Below are the code and all the weights of a small trained network. Each question names an input and a target symbol and asks about switching units off, where a switched-off unit gives its printed mean instead of its output.

import numpy as np


def w(rows, s, z=0):
    codes = np.array(rows[::2]) - 128.0
    scale = np.full(codes.shape[1], s)
    scale[-1] = z or s
    return codes * scale


def norm(h):
    return h / np.sqrt((h * h).mean(-1, keepdims=True) + 1e-5)


def f(y):
    return np.maximum(y, 0)


def softmax(a):
    e = np.exp(a - a.max(-1, keepdims=True))
    return e / e.sum(-1, keepdims=True)


def log_softmax(a):
    a = a - a.max(-1, keepdims=True)
    return a - np.log(np.exp(a).sum(-1, keepdims=True))


def net(x, mask):
    ids = ['ΠΩαγθτ'.index(c) for c in x.split()]
    T = len(ids)
    res = E[ids] + P[:T]
    u = 0
    for l in range(2):
        r = norm(res)
        for j in range(2):
            rows = slice(3 * j, 3 * j + 3)
            q, k, v = (r @ M[l][rows].T for M in (Q, K, V))
            z = softmax(np.where(np.tri(T) > 0, q @ k.T / 3**0.5, -1e9)) @ v
            o = O[l][rows]
            res = res + np.where(mask[u + j], z, o[:, -1]) @ o[:, :-1]
        u += 2
        y = f(norm(res) @ A[l][:, :-1].T + A[l][:, -1])
        res = res + np.where(mask[u : u + 8], y, B[l][:, -1]) @ B[l][:, :-1]
        u += 8
    return log_softmax(norm(res)[-1] @ U[:, :-1].T + U[:, -1])


Q, K, V, O, A, B = {}, {}, {}, {}, {}, {}
E = w([
[124,165,220,92,146,56,183,149,187],'Π',
[187,171,199,78,117,101,149,141,227],'Ω',
[62,4,161,158,73,142,170,153,197],'α',
[199,93,69,200,87,36,102,88,152],'γ',
[220,181,177,133,129,96,205,103,164],'θ',
[94,232,140,206,166,193,98,108,137],'τ',
],0.02)
P = w([
[134,95,157,163,233,94,94,50,252],'0',
[112,126,83,147,211,126,147,57,201],'1',
[114,125,98,150,193,125,146,93,180],'2',
[118,127,117,159,183,121,139,131,163],'3',
[118,135,121,150,162,119,139,134,150],'4',
[120,140,123,138,143,124,131,136,140],'5',
[121,143,124,130,133,121,126,143,125],'6',
[124,148,126,124,117,127,123,144,112],'7',
[125,153,128,119,106,130,120,145,101],'8',
[126,153,130,113,93,126,116,153,86],'9',
[128,152,136,109,82,130,111,160,71],'10',
[125,158,138,106,70,134,108,166,61],'11',
[125,163,138,101,52,133,107,166,43],'12',
],0.017)
Q[0] = w([
[142,121,91,111,51,71,113,73,127],'0.h1',
[171,182,254,212,113,114,128,102,230],'0.h1',
[117,47,13,203,159,246,109,76,78],'0.h1',
[140,197,236,73,50,11,173,129,216],'0.h2',
[105,64,83,116,157,108,45,198,122],'0.h2',
[85,69,87,172,78,156,100,68,135],'0.h2',
],0.0084)
K[0] = w([
[127,117,157,113,148,185,121,156,157],'0.h1',
[146,161,173,128,99,163,133,103,61],'0.h1',
[127,57,81,119,247,100,102,86,244],'0.h1',
[142,137,135,122,66,129,115,157,68],'0.h2',
[135,114,106,117,160,108,168,106,145],'0.h2',
[129,78,130,122,165,101,102,139,187],'0.h2',
],0.013)
V[0] = w([
[143,18,87,103,153,165,203,136,136],'0.h1',
[215,101,111,191,163,168,162,101,85],'0.h1',
[195,104,141,207,84,155,120,52,152],'0.h1',
[44,51,153,110,78,132,57,165,187],'0.h2',
[56,156,250,53,137,160,189,132,112],'0.h2',
[189,76,62,103,108,1,253,139,142],'0.h2',
],0.0061)
O[0] = w([
[105,156,144,64,56,73,159,159,142,19],'0.h1',
[144,154,120,140,121,89,198,99,89,99],'0.h1',
[54,125,126,173,159,77,182,130,177,209],'0.h1',
[63,163,106,68,165,98,67,93,121,70],'0.h2',
[118,175,71,188,118,56,152,166,175,140],'0.h2',
[95,171,163,195,114,155,81,2,105,252],'0.h2',
],0.0089,0.0035)
A[0] = w([
[126,105,112,165,144,136,120,150,146,95],'0.n1',
[109,93,97,152,104,160,163,106,124,63],'0.n2',
[124,125,119,111,139,120,125,127,104,63],'0.n3',
[154,156,132,130,97,109,186,88,128,91],'0.n4',
[118,109,75,141,165,216,137,221,95,13],'0.n5',
[102,152,174,101,169,139,130,169,122,81],'0.n6',
[149,99,10,105,128,51,154,135,139,159],'0.n7',
[160,126,188,77,144,166,166,123,107,2],'0.n8',
],0.013,0.0037)
B[0] = w([
[65,105,133,125,134,141,105,86,110,178],'0.n1',
[36,64,83,91,153,115,123,207,112,174],'0.n2',
[126,170,135,71,112,159,165,89,118,128],'0.n3',
[174,64,214,188,96,127,123,151,144,255],'0.n4',
[79,141,153,100,1,26,211,109,124,160],'0.n5',
[176,128,68,147,95,158,93,63,212,202],'0.n6',
[166,3,115,236,217,142,171,159,127,209],'0.n7',
[139,44,143,218,174,164,177,128,134,175],'0.n8',
],0.0093,0.0047)
Q[1] = w([
[96,122,162,2,122,128,83,172,184],'1.h1',
[109,51,55,137,179,170,105,44,75],'1.h1',
[86,189,46,94,115,205,208,175,109],'1.h1',
[224,81,131,95,122,151,38,87,182],'1.h2',
[168,250,116,111,156,91,133,135,155],'1.h2',
[143,83,246,123,28,176,129,106,160],'1.h2',
],0.0086)
K[1] = w([
[79,66,151,82,94,162,74,199,146],'1.h1',
[119,70,150,149,226,39,132,35,194],'1.h1',
[67,174,122,157,136,109,179,95,185],'1.h1',
[188,104,113,136,106,52,17,144,128],'1.h2',
[189,171,112,71,115,150,84,161,147],'1.h2',
[163,105,102,140,1,161,186,211,52],'1.h2',
],0.0098)
V[1] = w([
[58,82,108,75,102,94,199,126,93],'1.h1',
[4,73,101,143,82,126,142,119,163],'1.h1',
[67,199,80,168,166,119,125,97,84],'1.h1',
[156,173,61,99,100,121,77,96,117],'1.h2',
[108,153,158,113,90,154,133,162,117],'1.h2',
[137,81,98,142,133,71,134,94,30],'1.h2',
],0.011)
O[1] = w([
[239,149,198,152,135,121,109,122,166,17],'1.h1',
[213,208,95,147,63,108,95,146,44,173],'1.h1',
[198,61,117,140,47,87,104,225,157,89],'1.h1',
[113,110,222,93,143,113,82,119,119,2],'1.h2',
[217,109,135,199,156,73,151,46,232,50],'1.h2',
[232,254,113,113,11,80,154,197,190,73],'1.h2',
],0.01,0.0082)
A[1] = w([
[114,78,141,83,120,117,164,191,167,75],'1.n1',
[134,135,158,116,176,131,126,94,134,121],'1.n2',
[126,135,184,154,151,106,177,136,181,77],'1.n3',
[128,172,110,43,131,182,107,140,156,49],'1.n4',
[115,78,110,153,148,152,144,136,118,69],'1.n5',
[151,146,142,114,91,97,123,174,114,111],'1.n6',
[183,93,134,47,207,112,208,254,171,2],'1.n7',
[113,106,150,94,165,88,120,130,151,77],'1.n8',
],0.022,0.0056)
B[1] = w([
[126,105,157,127,198,114,128,90,143,159],'1.n1',
[178,126,139,122,103,136,121,150,101,175],'1.n2',
[145,101,114,179,89,147,155,148,117,203],'1.n3',
[142,142,14,84,129,175,113,173,201,154],'1.n4',
[106,156,166,98,126,120,99,136,153,251],'1.n5',
[130,109,160,109,166,148,133,113,138,166],'1.n6',
[115,130,142,76,220,34,251,219,58,182],'1.n7',
[134,144,92,131,91,98,116,133,120,149],'1.n8',
],0.025,0.012)
U = w([
[71,140,129,166,217,164,116,1,185,209],'Π',
[86,224,141,102,14,79,107,201,130,9],'Ω',
[115,52,103,206,114,224,170,122,117,42],'α',
[194,227,212,90,98,129,112,83,162,252],'γ',
[158,170,74,99,124,185,123,119,211,145],'θ',
[119,166,123,90,151,102,191,151,101,146],'τ',
],0.0093,0.0036)

Each question gives the input, a string of symbols that net reads in full, and the target symbol t.
The units are the heads (3 rows each of Q, K, V and O) and the neurons (one row each of A and B). Each row of codes is followed by its name. A weight is (code - 128) times the scale printed after its matrix; where a second scale follows, it is the last column's (O, A, B and U).
mask holds one flag per unit, layer by layer, with each layer's heads first. A switched-off unit (its flag False) gives its mean, the last column of its rows in O or B, instead of its output. The means were averaged over made-up inputs and are rounded, as every weight is.
A unit's drop is (log p(t) with every unit on - log p(t) with that unit switched off) / (log p(t) with every unit on - log p(t) with every unit switched off).
The circuit of an input: a set's keep is (log p(t) with only the set's units on - log p(t) with every unit switched off) / (log p(t) with every unit on - log p(t) with every unit switched off). Starting from the 12 units with the biggest drops (on a tie, the unit counted first), units are removed one at a time, each time the one whose removal leaves the highest keep (on an exact tie, the one counted first), for as long as the keep stays at least 0.8.
units of the circuit, in order: the units of the circuit, biggest drop first
most important unit: the unit with the biggest drop
top k neurons: the k neurons with the biggest drops, biggest first
top k neurons in layer l: the k neurons of layer l with the biggest drops, biggest first
which heads matter: for each layer, one digit per head in row order, 1 if its drop is at least 0.15 and else 0, layers parted by /
input Ω Ω α θ τ γ, target Π: which heads matter : 00 / 00
input Π θ τ θ α θ Π τ, target Ω: most important unit : 0.h2
input α γ γ Ω Ω γ Ω α τ, target Π: units of the circuit, in order : (1.n7; 1.n3)
input γ α Ω τ Ω α α γ γ τ τ, target α: which heads matter : 11 / 11
input Ω γ Ω θ θ Π τ γ Ω γ γ Π α, target Π: units of the circuit, in order : (1.n1; 1.n7; 1.n3)
input θ θ Ω γ Π, target θ: top 2 neurons in layer 0 : (0.n6; 0.n7)
input γ α Ω γ, target Ω: which heads matter : 01 / 01
input Ω α Ω, target γ: units of the circuit, in order : (1.n2; 1.h1; 1.n7)
input γ τ γ Ω α Π τ γ Π γ τ Π τ, target γ: top 2 neurons in layer 0 : (0.n5; 0.n7)
input Π α α Π, target γ: units of the circuit, in order : (1.h1; 1.n7)
input γ τ τ γ Ω α γ Π α, target Ω: which heads matter : 11 / 11
input Π α Π τ θ α α Ω Ω Ω θ α, target γ: top 2 neurons in layer 0 : (0.n7; 0.n8)
input Ω γ γ α τ Ω α θ γ Π γ τ, target Ω: units of the circuit, in order : (1.h1; 0.h2; 0.n5; 0.n4)
input α Π γ τ Ω γ α θ Ω Π α Ω γ, target α: units of the circuit, in order : (1.n5; 1.h2; 1.n7; 1.n6)
input θ θ α γ Ω γ Ω Ω γ τ Ω α, target Ω: top 4 neurons : (0.n7; 0.n2; 0.n8; 0.n4)
input τ τ α Ω τ α τ Π Ω α Ω α α, target γ: top neuron : (1.n6)
input Ω Π Ω Ω, target Π: which heads matter : 00 / 11
input Π Ω γ α α Ω, target γ: units of the circuit, in order : (1.h1; 1.n7)
input Ω Π α θ θ Ω, target α: which heads matter : 00 / 00
input θ τ θ Ω γ τ α Ω Π, target γ: top 3 neurons in layer 0 : (0.n2; 0.n7; 0.n6)
input Π Ω α Ω θ, target α: which heads matter : 00 / 00
input Π Ω Π α γ Ω τ Ω γ τ α γ γ, target γ: top 4 neurons in layer 1 : (1.n6; 1.n7; 1.n3; 1.n4)
input Ω Π Π γ α γ Π γ γ Ω, target θ: most important unit : 1.n4
input α θ Ω Ω, target α: which heads matter : 10 / 00
input τ τ Ω θ Ω Ω γ, target Π: top 3 neurons : (0.n7; 1.n7; 1.n5)
